Read these off the grid that follows.
1) Find the entry just right of the centre entry.
2) Find the smallest entry in the last row.
3) Find the entry in the top-right corner.
4) Find the first entry, reading row by row.
5) Find the entry directly above the centre entry.
6) Find the top entry of the column that holds the largest entry.
7) Find the largest entry in the last row.
8) Find the smallest entry in the last column.
[[132 120 129 127 126 116 120 139 143 128 131 111 142]
 [125 127 129 137 131 131 125 131 131 131 126 127 123]
 [130 125 128 124 129 120 123 136 138 136 135 118 134]
 [130 127 133 127 127 124 127 126 132 124 134 132 127]
 [130 125 128 134 121 124 137 123 121 124 121 131 123]
 [129 125 124 136 125 136 137 117 112 122 136 150 113]
 [123 127 137 130 126 117 119 143 140 134 124 114 147]
 [118 131 133 132 133 128 126 128 129 129 121 127 124]
 [125 130 122 123 128 130 133 130 127 135 127 131 127]
 [129 126 131 128 124 121 127 129 130 126 132 132 130]
 [124 130 133 131 127 119 120 133 137 129 126 115 147]]
1) 117
2) 115
3) 142
4) 132
5) 137
6) 111
7) 147
8) 113

array([114, 142, 101, 125, 126, 133, 111, 113, 129, 132, 115])
The 2nd entry from the right: 132
Report the 4th entry.
A: 125
The third-last entry is 129
The third entry is 101
Report the last entry.
A: 115

data =
[[120 114 120 129 118 113 127 130 122 139 138 131 133 132 137 135]
 [130 117 129 108 114 140 115 125 147 120 119 143 135 136 139 124]
 [122 135 124 106 135 131 130 127 133 134 131 113 119 117 143 140]
 [133 125 133 133 121 118 127 134 133 146 130 120 115 120 148 122]
 [127 135 123 135 113 122 134 131 127 122 135 124 125 124 140 138]
 [121 139 120 141 128 117 113 115 143 113 136 131 125 134 126 137]
 [118 119 130 122 135 122 140 126 120 128 135 138 137 135 120 129]
 [139 137 131 128 118 132 135 143 119 114 136 122 139 133 129 113]
 [118 130 139 131 113 138 125 141 123 127 108 130 126 138 126 141]
 [111 117 137 134 125 133 125 127 135 135 121 117 147 112 121 125]]
Counting starts at 1.
The entry at row 3, column 2: 135
What is the entry just left of the largest entry? 120
What is the entry at row 2, column 1? 130
What is the top-right entry? 135
What is the entry at row 1, column 1? 120
The entry in row 3 and column 1 -> 122
What is the entry in row 1 and column 2? 114
The entry in row 2 and column 3 is 129
The bottom-right entry -> 125
The entry in row 1 and column 3 -> 120
The entry in the bottom-left corner is 111
What is the bottom entry of the column that holds the smallest entry? 134
The top entry of the column that holds the smallest entry -> 129
What is the entry directly above the smallest entry? 108
The maximum: 148
The entry just right of the largest entry -> 122
The entry just right of the smallest entry: 135
What is the entry in row 2 and column 2? 117
The bottom entry of the column that holds the largest entry is 121

[[126 151 137 132 142]
 [135 136 138 118 142]
 [131 144 138 125 142]]
Rows and columns are numbered from 1.
Read off the entry just left of the smallest entry.
Answer: 138
Read off the entry in row 1 and column 2.
Answer: 151
Read off the entry directly below the smallest entry.
Answer: 125
Read off the top entry of the column that holds the smallest entry.
Answer: 132
The entry at row 1, column 1 is 126
Read off the minimum.
Answer: 118

Read these off the table that follows.
1) Give the third entry in reading order.
2) Give the entry just left of 122.
3) Give the 1st entry on the diagonal from the top-right corner.
4) Give the first entry on the main diagonal.
5) Give the second entry in reading order.
6) Give the second-last entry, reading row by row.
7) Give the third entry on the main diagonal.
8) Give the entry just right of 138.
[[112 125 111 130]
 [140 124 132 128]
 [132 142 119 136]
 [135 109 129 133]
 [124 140 157 132]
 [141 117 118 122]
 [124 134 138 130]]
1) 111
2) 118
3) 130
4) 112
5) 125
6) 138
7) 119
8) 130

X =
[[129, 145, 130, 127, 134, 125, 128, 134, 119, 118, 125, 125, 133],
 [130, 132, 128, 128, 130, 126, 120, 123, 124, 118, 134, 134, 122],
 [127, 155, 128, 110, 129, 128, 129, 134, 127, 136, 133, 122, 128],
 [137, 122, 127, 129, 127, 119, 113, 132, 137, 120, 131, 122, 129]]
Indices start at 1.
The entry just right of 123?
A: 124
The entry at row 3, column 1 -> 127
The entry in the top-right corner is 133
The entry at row 1, column 2: 145
The entry directly above the smallest entry?
A: 128
The entry in row 2 and column 1?
A: 130
The entry just left of the smallest entry?
A: 128
The bottom-right entry is 129
The entry at row 2, column 2?
A: 132
The top-left entry is 129
The bottom entry of the column that holds the largest entry is 122
The entry in row 3 and column 2 -> 155
The bottom-left entry?
A: 137
The top entry of the column that holds the smallest entry -> 127
The entry directly below the smallest entry -> 129

Questions about the matrix below.
1) The entry directly below the smallest entry?
2) The top-left entry?
3) The bottom entry of the column that holds the largest entry?
4) The bottom entry of the column that holds the smallest entry?
5) The first entry of the largest entry's row?
6) The 5th entry, reading row by row?
7) The third entry on the main diagonal?
8) The bottom-left entry?
[[126 127 126 126 130 135 127 132 133 127 128]
 [129 128 127 127 133 131 128 131 130 127 125]
 [124 119 120 131 119 118 140 111 140 147 121]
 [124 131 127 125 132 133 121 128 126 122 129]
 [125 130 127 127 134 135 127 131 133 123 128]
 [130 132 128 130 132 137 128 129 128 126 130]
 [130 127 126 130 131 131 131 132 130 128 126]
 [128 119 133 116 138 115 118 121 126 146 117]
 [126 127 125 126 127 126 128 128 125 128 125]
 [129 129 127 127 126 132 124 127 125 129 130]
 [113 131 140 137 119 117 136 110 124 115 149]
 [151 133 124 139 125 115 126 118 131 142 117]
 [115 132 141 139 118 122 139 112 126 115 152]
 [131 126 131 125 129 131 130 135 125 132 129]]
1) 118
2) 126
3) 129
4) 135
5) 115
6) 130
7) 120
8) 131

A = [[139, 113, 130, 110], [138, 129, 120, 128], [136, 126, 108, 131], [122, 134, 116, 120], [126, 149, 121, 114], [112, 131, 114, 143], [118, 129, 131, 134], [128, 108, 126, 106]]
The smallest entry: 106
The largest entry? 149
The entry just left of the largest entry? 126

M =
[[115, 121, 118, 112, 127, 134, 148],
 [137, 115, 116, 104, 127, 138, 123],
 [113, 122, 137, 125, 133, 119, 133],
 [128, 142, 150, 113, 117, 130, 150],
 [142, 120, 139, 129, 121, 139, 137],
 [113, 146, 116, 129, 146, 122, 137],
 [123, 118, 148, 153, 128, 109, 135],
 [134, 134, 148, 122, 111, 127, 157],
 [129, 133, 142, 139, 117, 126, 130]]
Counting starts at 1.
Find the bottom-right entry.
130
Find the minimum.
104
The entry just right of 119: 133
The top-right entry: 148
Find the entry just left of 126.
117
The entry at row 3, column 1: 113
The entry in the bottom-left corner -> 129
The entry directly above the centre entry is 113
Find the entry in the top-left corner.
115
Find the entry just left of the smallest entry.
116
Find the entry in row 2 and column 1.
137
The entry at row 1, column 3: 118
The entry in row 3 and column 2 -> 122
Find the entry just right of the smallest entry.
127
Find the entry just left of 120.
142
The entry directly below the centre entry -> 129
Find the top entry of the column that holds the smallest entry.
112
The bottom entry of the column that holds the smallest entry: 139
Find the entry just left of the centre entry.
139
Find the entry at row 1, column 2.
121
Find the entry in row 2 and column 2.
115
The entry at row 3, column 3 is 137
Find the entry just left of the largest entry.
127
The largest entry -> 157

Questions about the array below. Rows and columns are numbered from 1.
1) Report the entry in the bottom-right corner.
2) Report the entry just right of the centre entry.
3) Report the centre entry.
4) Report the entry in row 2 and column 1.
5) Report the entry in the top-left corner.
6) Report the entry directly above 113.
7) Report the entry directly above the largest entry.
8) Report the entry in row 3 and column 2.
[[122 134 117 121 124 129 134 122 127 138 112 145 145]
 [128 150 124 124 133 128 120 138 131 114 122 116 135]
 [125 142 130 133 119 124 140 118 128 114 125 116 127]
 [133 114 128 135 140 142 108 122 128 114 141 123 128]
 [126 134 120 120 135 137 130 122 139 115 134 119 135]
 [130 121 120 131 117 134 118 128 117 113 117 115 131]
 [134 146 119 133 120 128 151 124 111 130 154 128 122]]
1) 122
2) 122
3) 108
4) 128
5) 122
6) 115
7) 117
8) 142
